Rows, each followed by one of two labels for a hidden trait (new trait and labels in each part)
In the rows, 128 means zero.
[119 218 190 134  72 136 155 126  68 134 111 128  93 126 107 119 110 161
 120]
rupek
[ 73 112 121 136  61 136 151 168 125 126 123 120 138 171 143  95 232 103
 146]
rupek
[143 211 144 126  64 144  86 131 118 155 148  99 106 171 111 107 211 109
 141]
rupek
[119 177 174 134  85 132 182 134  75 129 116 150 101 126 114 131  91 150
 119]
rupek
[ 80 114 114 138 161 145 148 146 166 138 107 106 165 135 127 109 195 105
 164]
Dip
[ 64 118 124 131  69 144 123 165 130 119 121 117 144 179 144  99 216 108
 139]
rupek
[118 119 137 101 142 107 145 116 172 126 121 123 105  66 140 113  71 136
 114]
Dip
[ 83 124 120 135 157 141 135 144 169 139 106 100 162 140 124 107 202 108
 162]
Dip
[ 63   1 148 134  65 113 225 197 143 123 126 197 171 149 153 111 176  99
 164]
rupek
[ 95 201 137 127 136 132  67 129 164 150 119  91 147 155 107 109 223 116
 140]
Dip
[ 98 199 138 125  74 149  75 140 117 129 133  95 121 180 128 103 215 114
 136]
rupek
[107 158 196 152  72 127 146 142  44 154 111 131 105 116 114 121 130 150
 123]
rupek
[112 176 126 134 165 156  89 122 158 148 116  82 145 138 112 111 180 115
 161]
Dip
[120 132  90 162 152 135  94  95 115 123 122  99 152 136 106  97 147 146
 159]
Dip
[107  69 117 102 151 102 171 130 178 118 122 143 121  60 152 127  53 127
 112]
Dip
[106 191 124 119 142 130  56 130 166 148 130 106 150 160 111 124 191 110
 127]
Dip
[ 83 157 123 118 104 140  67 146 148 125 126 119 150 170 129 115 188 114
 127]
Dip
[146 255 167 122 106 135 144 117  90 129 132 120  84 132 102 134  98 166
 109]
rupek
[109 210 137 125 150 142  77 118 163 154 117  79 140 150 104 110 211 113
 149]
Dip
[126 157  97 162 153 148  78  94 122 133 124  91 143 135  98  97 148 149
 161]
Dip
[ 98 155 115 119  96 149  72 149 133 120 138 117 138 180 138 123 183 106
 123]
rupek
[161 114  90 148 136 114 117 108 153 128  99 114 143 109 148 118 127 127
 128]
Dip
[142 138 216 133  88 134 123 130  93 156 155 133 125 164 124 141 139 126
 139]
rupek
[110 112 138 101 141 104 148 119 170 125 120 123 107  62 141 111  73 135
 115]
Dip
[124 201 163 126  97 130 180 131  89 123 123 143 101 132 115 132  83 157
 113]
rupek
[138 188 216 155  83 130 110 126  37 179 135 108 101 131 109 137 138 146
 120]
rupek
[120  99 145  91 128 119 171 134 131  79 120 119 100  86 112 129 142 156
 101]
Dip
[153 119 105 149 133 117 118 100 168 134  97 122 128 108 148 113 159 139
 121]
Dip
[128 106 121 125 150 114 132 102 175 125 102 146 110  94 157 118 139 143
 131]
Dip
[133 182 117 141 165 170  68 110 143 148 124  82 138 131 103 109 149 128
 161]
Dip
[149 178 182 120  56 135  96 134 122 158 148 123 112 160 105 110 191 120
 153]
rupek
[ 87 182 129 126 131 130  74 135 168 146 120 100 153 157 113 109 217 114
 138]
Dip
[136 127 197 122  68 130 118 141 121 148 147 132 126 163 117 119 174 120
 155]
rupek
[141 230 157 121 107 132 165 125  94 127 133 136  93 134 111 140  82 159
 107]
rupek
[135 135 132 103 141 120 168 147 108 100 131 133  93  96 112 140 131 165
 103]
rupek
[ 99  72 145  94 123 113 197 130 163  84 116 123 116  69 125 119 111 141
  97]
Dip
[ 90  48 112 106 149  98 189 139 176 116 115 150 125  59 157 115  65 127
 118]
Dip
[114 180 122 122  84 152  86 141 122 128 142 107 125 186 132 120 188 105
 128]
rupek
[ 91 167 168 135  79 127 204 144  85 121 105 149 110 126 122 118 116 157
 125]
rupek
[115 147 106 155 156 162  87 115 139 139 119  92 147 129 106  98 154 136
 163]
Dip
[162 122  96 149 134 117 115  99 162 133  99 119 135 107 147 117 147 134
 120]
Dip
[106 162 115 120  91 151  75 144 125 124 142 115 132 183 138 123 182 105
 124]
rupek
[127 235 190 131  79 136 148 118  73 133 116 122  87 131  99 120 105 163
 118]
rupek
[134 114  88 147 151 115 113  96 101 103 113  96 148 148 124 107 132 133
 162]
Dip
[146 154 161  85 129 125 133 101 147  95 133  97  91  77 104 132 105 147
  89]
Dip
[ 82 155 122 122 117 130  72 147 159 134 123 121 158 159 125 113 199 113
 129]
Dip
[ 99 181 169 131  90 127 197 140  89 117 113 146 106 125 121 121 108 159
 120]
rupek
[114 176 125 131 167 153  93 125 160 149 118  87 148 142 112 116 182 110
 159]
Dip
[111  89 124 106 148 101 155 126 173 124 116 140 114  65 152 113  73 135
 120]
Dip
[101  63 116 121 156 105 165 124 179 117  97 159 117  84 168 113 134 137
 138]
Dip
[130 156 156 127  54 132 114 146 123 155 141 122 118 161 113  99 214 112
 152]
rupek
[107 132 133 126 115 121 226 151 105 110 125 172 120 127 134 144  71 145
 106]
rupek
